Each row has a class, written after it.
[-14  40 -14 -17 -12   2  -4 -21  36 -12  20 -16  23  -1 -35 -48  50  -1
 -27   6   1   7   6  13  69 -55 -27   3   5 -21   2   9 -48  14   4 -19
 -41]
Gelel
[  -4    7  -17   -4    7   17  -44  -44   37    9   40   24   38  -16
  -54  -37   96  -33   -4  -21   30   -6  -14    1   30  -17   22 -107
   33  -31  -31   -5  -29   34   50  -28  -56]
sor
[ -9  38 -26  -2 -13   5  -4 -22  41 -13  10 -17   8  16 -24 -39  57  -5
 -16  35   7  16  14  13  63 -34 -35 -15  29   2   8   7 -35  11  13 -26
 -47]
fetom
[-19  37 -16  -8 -15  10  -3 -25  31 -22  14 -16  -2  30 -23 -31  43  -2
 -21  13  11  11   7  -1  66 -44 -27   0  11  -3  11  11 -25  18   7 -20
 -34]
fetom
[ -7  40 -16  -6  -9   3  -1 -24  46 -12  10 -18   5  13 -28 -37  46  -5
 -14  31  10  10  17  12  63 -42 -39 -22  13  -5  11  13 -44  11   7 -21
 -47]
fetom
[-16  32  -4 -16 -17  10   1 -18  42 -19   7 -18   6  21 -23 -31  40   1
 -19  16  12  17  10   1  53 -34 -39   2  11 -10  15  18 -40  13   4 -20
 -31]
Gelel
[-14  39 -19  -8 -12   9  -7 -16  33 -12   6 -10  11  11 -32 -34  70  -5
 -22  26   6  21   7   1  52 -33 -32  -5  41  -6   0   6 -36   7  15 -18
 -37]
Leruz
[-19  46  -7 -25 -14  10   2 -14  31 -10  16 -24   6   2 -30 -41  41  -5
 -25   3  -2   6   5   8  51 -77 -18   6  -8  -8   2  14 -37  16   6 -23
 -25]
ladab
[ -4  42 -11  -7 -11   2  -6 -18  44 -11  13 -20  35   1 -31 -49  52 -11
 -32  26   2   6   4  11  62 -55 -32 -22  17 -10   4   6 -52  10  11 -12
 -41]
murid
[  5 -39 -10  11  14  -1 -49 -43  31   0  30  20  46  -5 -72 -17  69 -23
  -1 -47  48 -13 -23 -15  26  -5  17 -77 -32 -26 -25   9 -36  35  62  14
 -27]
kibi
[  9 -34  -5   7  14  -1 -43 -43  38  -3  29  19  41  -8 -69 -20  50 -20
  -2 -51  50  -3 -14 -19  30  -3  15 -78 -35 -23 -21  15 -40  38  58  10
 -38]
Gelel
[ 34   3  11 -10  23   1  14 -13   2  -4  14 -33 -55  11  31 -47  32  31
  10  10  11 -24  53   0  -5  24 -38 -33 -69  12 -50  22  -4  13   6   6
 -45]
kibi
[  5  -7  -8  11   3   9 -45 -48  28  11  28  28  51 -17 -55 -34  98 -30
 -10  -5  30  -9 -18   2  35 -13  17 -97  37 -27 -39  -2 -32  32  57  -7
 -47]
nila
[  2 -26  -2   5  -9   4 -48 -49  32   6  39  25  44  -4 -62 -28  96 -32
 -11 -42  42  -5 -29  -5  27  -1  15 -85   0 -30 -31  11 -33  41  63  17
 -38]
murid
[ 40   6  13 -28  27  17  20  -6  -2  -7  20 -25 -57  11  45 -56  34  13
   9  -5  14 -36  50  -9   4  25 -26 -36 -63  15 -55  15   6  18   6   8
 -59]
ladab
[ -7  51 -14 -12 -16   1  -5 -28  30  -9  16 -12  22  -5 -38 -38  61  -2
 -28  12  -4   9  -5  16  64 -65 -21  -2  12 -24  -4   1 -42   8   6 -16
 -37]
sol
[ -1   1  -5   3   0  18 -45 -44  44   6  35  15  45 -21 -55 -36  92 -30
   0   3  21  -2  -4   0  37 -27   2 -86  30 -31 -32   5 -31  41  44 -18
 -47]
subup
[ -5  -5 -12   3  -3  10 -48 -53  24  12  35  27  44 -22 -54 -42 109 -29
  -5 -18  26  -4 -21   6  35 -12  20 -91  39 -30 -43  -3 -31  35  53 -12
 -49]
nila
[  46   -4   28  -31   21   13   18    0   17  -21   22  -34  -57   17
   31  -39   -1   24    7   -1   21  -34   65  -13    1   30  -45  -24
 -114    7  -47   23    1   24  -15   27  -36]
gebuk
[ 46   6  22 -15  20  14  12  -7   7 -19  17 -38 -51  30  31 -43  12  29
  -4   7  17 -21  59  -9   2  34 -51 -20 -92  13 -53  19  12  25  -4  13
 -45]
fetom
[-11  45 -13 -17 -13  -3  -6 -25  34  -3  14 -11  13   2 -35 -42  63  -2
 -31  -2  -2   7  -5  13  58 -74 -12   5  21 -22   7   5 -37  12  12 -22
 -27]
Vuk
[-15  39  -4 -16 -13   8   1 -19  42 -21  20 -21 -10   9 -29 -38  24   2
 -16  11   5   6  26  -1  68 -54 -24 -10 -10 -10   5  14 -35  20  -4 -19
 -35]
gebuk
[ -7  45 -18 -10  -4   7  -8 -22  45 -13  20 -18  16   3 -40 -45  62  -7
 -20  17   1  11   0  14  59 -69 -24 -10  16 -13   9   3 -43  12  17 -31
 -43]
Vuk
[ 43  11   9  -9  23   6  12 -15   6  -4  15 -34 -52   0  32 -49  41  19
  12  24  12 -22  55  11  -2  15 -40 -34 -63  15 -52  17  -4  15   7  -1
 -54]
nila
[ 41   1  13 -25  29  11  15 -10   5  -8  26 -25 -48  12  39 -58  31  17
   2  -5  17 -36  46 -10   3  34 -22 -31 -69  12 -52  15   5  30  -2  17
 -54]
vume
[ -1 -24 -13   7  14   7 -48 -41  30   1  28  14  38   2 -69 -20  87 -28
  -1 -35  46  -9 -19  -8  27 -11  16 -86 -11 -16 -37   5 -32  36  67  18
 -37]
ladab
[ -8  46 -24 -10 -16   3 -11 -22  39 -11  19 -13  37  -6 -39 -45  63 -15
 -32  20  -3  11   0  14  66 -57 -24 -15  19 -14  -6   1 -48  21  11 -19
 -45]
murid
[-19  40 -15  -7  -9   7  -2 -21  36 -16  10 -14 -11  18 -25 -23  50  -6
  -5  18   5  12   3   8  48 -53 -26   2  30  -5  20  12 -30   6  13 -27
 -34]
Vuk
[  -4   -2  -13    0   -2   11  -42  -54   27   11   31   22   28  -22
  -46  -40   90  -21    1  -16   20   -7  -15   -3   35  -23   13 -100
   28  -29  -36    2  -35   39   53   -9  -45]
kibi
[ 43  -1  17  -4  26   4  11  -5  11  -6  20 -38 -40   4  33 -50  34  19
   9  20  15 -25  61  10   2  25 -43 -40 -61  14 -51  20  -4  10   7   6
 -50]
nila
[ 35   7  12 -17  22   8  12 -14   4 -13  18 -38 -60  22  34 -43  23  31
  12  10  15 -13  54   4  -2  37 -45 -30 -69   9 -46  18   8  10   4   3
 -48]
fetom
[  8 -25   0   4  14   5 -46 -36  36  -4  31  14  36 -13 -67 -19  69 -27
  -6 -37  48  -3 -13 -18  25 -11   7 -88 -26 -23 -32  13 -39  37  65  23
 -34]
Leruz
[ -3 -22  -8   0  12   5 -51 -52  36   5  28  20  28  -8 -73 -25  85 -30
  -2 -39  49 -12 -25 -14  30  -8  29 -73 -18 -28 -26   3 -27  48  56   2
 -41]
vume
[-12  36  -3  -6  -8   1   0  -7  40 -15  19 -15  11   5 -28 -34  41  -6
 -26  16   8   6  16  -2  66 -48 -30 -22   7  -8  -3  14 -47  24   2  -7
 -42]
Leruz
[  -6  -10  -15    1    7   15  -41  -43   32    9   38   20   49   -9
  -54  -31  103  -29   -3  -17   24   -5  -14    0   34  -10   18 -105
   32  -23  -39   -3  -31   35   61   -1  -50]
ladab
[ -3 -16 -14   8  10  11 -49 -46  34   4  37  20  31 -14 -66 -30  91 -29
  13 -20  29  -7 -18  -4  29 -23  15 -91   6 -30 -26  -3 -27  26  60 -11
 -50]
Vuk
[-20  41 -14 -11 -13  13  -3 -19  38 -22  10 -13  -7  31 -26 -27  45  -7
 -19   3  19   9   8  -6  49 -38 -19  -3   7  -5  11  14 -28  15   4 -31
 -33]
sor
[-15  44 -10 -18 -14   4  -6 -22  37 -16  16 -10  33   8 -42 -34  55  -4
 -37  10   3   8   2  11  69 -52 -26   8  10 -26   0  10 -44  20   3 -17
 -34]
Gelel
[ 46  -6  18   0  32  -1   9   4  16 -13  19 -37 -29  19  27 -36  17  24
   6  27   6 -27  64   4   4  34 -48 -36 -68  13 -48  23  -1  11   7  18
 -43]
Vuk
[ 45  -3  19 -20  26  14   7  -4   8 -16  23 -28 -40  16  32 -47  25  16
  -4  -3  18 -32  45 -16   2  45 -27 -22 -76   6 -61  17   9  36  -1  17
 -48]
vume
[ -7  49 -24  -5  -9   5  -1 -24  34 -19  15 -16  -3   2 -27 -39  45  -6
 -21  11  10   9  10   1  68 -63 -28 -16   9 -14   1   6 -46  20  12 -21
 -57]
murid
[ 47   2  18 -11  23  19  10  -7  10 -17  19 -31 -31  29  26 -49  36  25
  -6  12  17 -27  59 -12   0  30 -47  -6 -73   5 -53  15  11  21   3   4
 -46]
subup
[  0  -4 -23   1   0   8 -49 -49  35  11  32  34  43 -21 -56 -32  91 -31
  -1 -18  26   1 -13   4  38   7  25 -99  40 -32 -32   0 -31  35  55 -25
 -53]
sor
[ -7  45 -24  -5   3   9   0 -23  35 -25  20 -19   2   9 -34 -36  44  -2
 -15   9  10   7   8  -5  70 -60 -26 -12   0 -21  -2   9 -43  13  10 -28
 -56]
Gelel
[-15  44 -22 -11  -2   6   8 -11  31 -15  20 -23  -1   9 -22 -28  44  -1
 -17  20   1  10  13   3  59 -56 -17 -12  15  -7  -4  15 -39  16  10 -25
 -46]
ladab
[ 49   4   9 -15  26  14  11 -10   9 -15  20 -27 -37  26  26 -45  38  23
   2   5  18 -27  51 -10   1  31 -43 -11 -70   1 -53  17   6  19  -1   7
 -47]
subup
[ 40   3  19 -30  17  16  15 -15   3 -15  19 -27 -73  14  35 -55  23  22
  15 -17  21 -34  52 -11 -12  24 -30 -27 -95  14 -54  17   4  16  -2  17
 -43]
gebuk
[ -9 -13   2  -4 -14  12 -41 -48  39   6  36  22  25 -17 -60 -35  75 -24
   1 -22  29  -3  -6   1  23 -17  14 -91   0 -20 -29   6 -32  41  51  -2
 -35]
gebuk
[-23  40 -20 -15 -13  11  -4 -27  30 -13  10 -11  -9  15 -24 -32  52  -3
 -11  19   2   9   8  -3  49 -30 -14   3  21  -5   2   9 -23  24   1 -32
 -37]
vume
[  54    7   19  -14   23   10   16   -5    1  -17   18  -28  -57   15
   31  -36    5   32    6   -4   14  -30   57   -7    8   19  -50  -26
 -104    9  -57   17    2   26  -11   19  -47]
sol
[ -1 -20  -5   8  13   4 -52 -37  40  -1  32  14  43  -6 -71 -21  61 -27
  -7 -39  48   0  -7 -14  26   3  20 -90 -13 -28 -30   7 -30  35  56  -7
 -40]
sor
[ -6 -22  19   3  -8   0 -41 -40  40  15  25  20  44 -23 -57 -35  54 -20
  -9 -15  28  -4  -4   2  29 -14   2 -90  -5 -25 -21  14 -40  42  46   5
 -26]
kibi
[-18  42 -27  -4 -10   9  -5 -19  41 -18   7 -12   4  20 -35 -36  42  -4
 -19  15  13   7  20  -2  61 -52 -24 -18   1  -5   6   3 -37  14   2 -32
 -42]
sor
[ 48   8   9 -21  30  13  13 -13  -2 -11  20 -27 -56   5  41 -54  41  15
   9  -5  21 -34  48  -3   3  18 -33 -31 -62   8 -57  15   3  15   5   5
 -55]
nila
[ -9 -21  11  -5 -12   7 -43 -43  38  -4  34  17  34  -9 -59 -29  51 -22
  -9 -34  40   6  -7  -3  32 -10   6 -76 -19 -25 -18  20 -30  44  54  -2
 -30]
fetom
[-10  -2 -20  -5   2  18 -45 -55  22  10  29  32  24 -17 -56 -35 100 -29
   4 -21  25  -7 -22  -7  28 -10  27 -85  30 -30 -40  -9 -18  43  46  -5
 -49]
vume
[ 32   7   7  -9  23  11  13 -11   4 -10  17 -33 -48  13  31 -46  27  26
   6  23   4 -20  58  -3  -5  35 -30 -27 -54  13 -53  18  10  19   8   4
 -49]
vume
[ 32   4  15  -7  21  11  10  -4  10  -8  15 -35 -39   5  28 -55  24  22
   4  30   3 -20  58   0  -2  38 -35 -25 -57   8 -53  16   4  16   3   3
 -53]
vume
[ -7  42 -30  -3  -2   5  -6 -20  35 -18  15 -10  38   3 -43 -37  60 -11
 -28  18   2   5   1   8  70 -55 -21  -5  17 -18  -3  -1 -45   8  14 -20
 -47]
Gelel
[ 32  12   5 -13  21   9  10 -10   3 -15  12 -32 -53  21  26 -44  20  28
   4   8  15 -19  63  -2  -7  30 -36 -31 -78   7 -53  14   7   8   4   3
 -45]
sor
[-15  52 -14 -14  -5  11   3 -15  30 -13  19 -20 -13  -5 -27 -44  48  -2
 -16  13   4  12  15  -4  50 -65 -30 -13  10 -11  -3   7 -41  12   8 -28
 -51]
Leruz
[ 51   1   6 -11  25   5   9 -11  16  -8  18 -32 -33  13  24 -38  36  20
  11  23  11 -27  60   2   0  32 -49 -18 -69   3 -50  24  -2  16   4  12
 -44]
subup
[-16  42 -10  -6 -10   6  -8 -18  38 -14  23 -22  30  -5 -37 -48  56 -13
 -26  23   1   5   8  14  66 -63 -22  -5   8 -12  -3   6 -44  15   5 -29
 -40]
nila
[ 54   0  18  -4  25  11  11   0   5 -21  19 -25 -36  21  28 -35  23  28
   0   4  16 -30  54  -3  12  34 -48 -23 -82   7 -57  20   2  20  -1  14
 -49]
sol
[ -8  31 -15  -3   0   4  -4 -17  36 -17  14 -12  -2  26 -27 -22  47  -9
  -8  13  10  -1  -2  -3  58 -49 -21 -11  16  -7  14   9 -29   9   6 -15
 -33]
Vuk
[ -6  44 -16 -14  -1   3   3 -28  37 -17  23 -14   4  11 -24 -34  46  -6
 -13   0   9  -2   6  -2  63 -62 -20  -8   5 -20   2  12 -43  18  -1 -13
 -41]
subup
[  1  -2 -13   2   8  10 -41 -48  35   9  36  28  33 -19 -56 -29  94 -27
   4 -11  20  -4 -15   5  32 -22  17 -89  32 -26 -22  -2 -29  35  57 -20
 -54]
Vuk
[-10  32 -13   0  -7   3  -6 -15  45 -20  15 -15  18  18 -39 -31  53  -8
 -20  15   6  11   8   3  60 -49 -26  -4  12 -10   6  11 -37  13  13 -15
 -39]
Vuk
[-12  40 -20 -13 -20   9  -5 -21  39 -21  22 -10  22  13 -37 -35  50  -3
 -28  18  -2  13  11  10  69 -42 -20   1  19 -11  -2  10 -36  19   8 -12
 -28]
gebuk
[ -9  41 -10 -10  -5   4   1 -19  41 -20   9 -18   4   8 -33 -32  32   1
 -23  10  11   4  18   3  68 -58 -37  -3 -16 -17   4   8 -47  22  -1 -17
 -46]
Gelel
[ -5 -26  -6  12   9   2 -55 -43  31  -1  29  14  46 -11 -70 -24  78 -30
  -5 -35  48  -5 -17  -6  32 -14  16 -78  -6 -26 -29   2 -31  30  63  -2
 -34]
nila
[ 42   0   1 -13  26   2  13 -11   6 -12  15 -31 -44  14  28 -38  34  27
  11  11  13 -17  53   3   1  38 -43 -27 -67   6 -50  20  -4   8   8  14
 -50]
Gelel
[ 49   5  26 -20  26  15  17   8  11 -15  12 -33 -54  16  29 -35   6  30
   0  19  16 -21  69 -11  -7  26 -63 -23 -97  21 -49  25  -2  29 -10  21
 -39]
Leruz
[-13 -22  22   1  -9   5 -42 -27  49   2  36  14  35 -13 -60 -29  41 -29
  -8 -35  40  -2   9  -3  30 -10   7 -86 -25 -22 -19  25 -32  47  39  -6
 -29]
sor
[ 38   5   6 -13  24   4  14 -10   6  -6  15 -32 -52   9  26 -40  26  24
  10  20   9 -23  56   0 -10  40 -34 -22 -69   8 -55  20   4  19   2  13
 -48]
vume
[ -9 -22  13  -4 -12   5 -43 -43  34  -1  37  18  38  -4 -61 -17  61 -26
 -11 -36  39  -4 -16 -12  27 -13   8 -74 -27 -28 -22  24 -34  48  47  16
 -25]
murid
[ 37  13   3  -9  23  13  11 -11   3  -7  10 -30 -49  11  29 -46  34  25
   4  33   4 -19  56  -4  -6  36 -32 -25 -50   9 -57  11  13  19   7  -1
 -53]
vume
[ 35  10   4 -11  25   8   9 -17  -6 -13  13 -36 -57  14  28 -42  43  28
   9  15  16 -20  51  -2  -9  26 -36 -19 -68   6 -60  15   6   5   9   0
 -48]
nila
[-13  37  -8  -6  -3   1  -4 -17  41 -19  20 -24  -1  10 -31 -37  33  -2
 -17   2   6   6  15   0  68 -67 -26  -6  -1 -13   8  13 -40  17   8 -22
 -41]
Vuk
[ -6  44 -14   0   4   2  -1 -22  30 -23  15 -24   4   4 -26 -34  35  -3
 -18  15  10  -3  15   1  66 -64 -25 -16  -6 -15  -9  10 -45  11   6 -11
 -44]
nila
[ -4  46 -23  -4  -6  -3  -5 -29  35 -12  17 -12  33  -7 -41 -40  68 -13
 -30  15   2   5   2  15  72 -68 -14 -14  13 -22 -12   5 -50  11  11  -6
 -40]
nila
[ -3 -23  -9   5   9   4 -50 -41  37  -3  36   8  27  -5 -64 -25  72 -27
   1 -53  47  -8 -10 -12  26 -12  21 -84 -34 -25 -31  14 -28  34  55   6
 -32]
sor
[ -8  44  -7 -16 -15   5  -1 -24  30 -22  18 -16   6   6 -29 -33  43   5
 -26  -5   4   9   4  10  66 -66 -25   6 -15 -14   1  13 -39  19   5 -18
 -30]
sol
[ -8 -19   1  -2  -2   4 -42 -36  31   6  29  17  42 -16 -60 -25  66 -27
  -6 -28  29  -3  -9  -2  29 -13  15 -87  -5 -24 -38  13 -34  40  56  12
 -31]
ladab
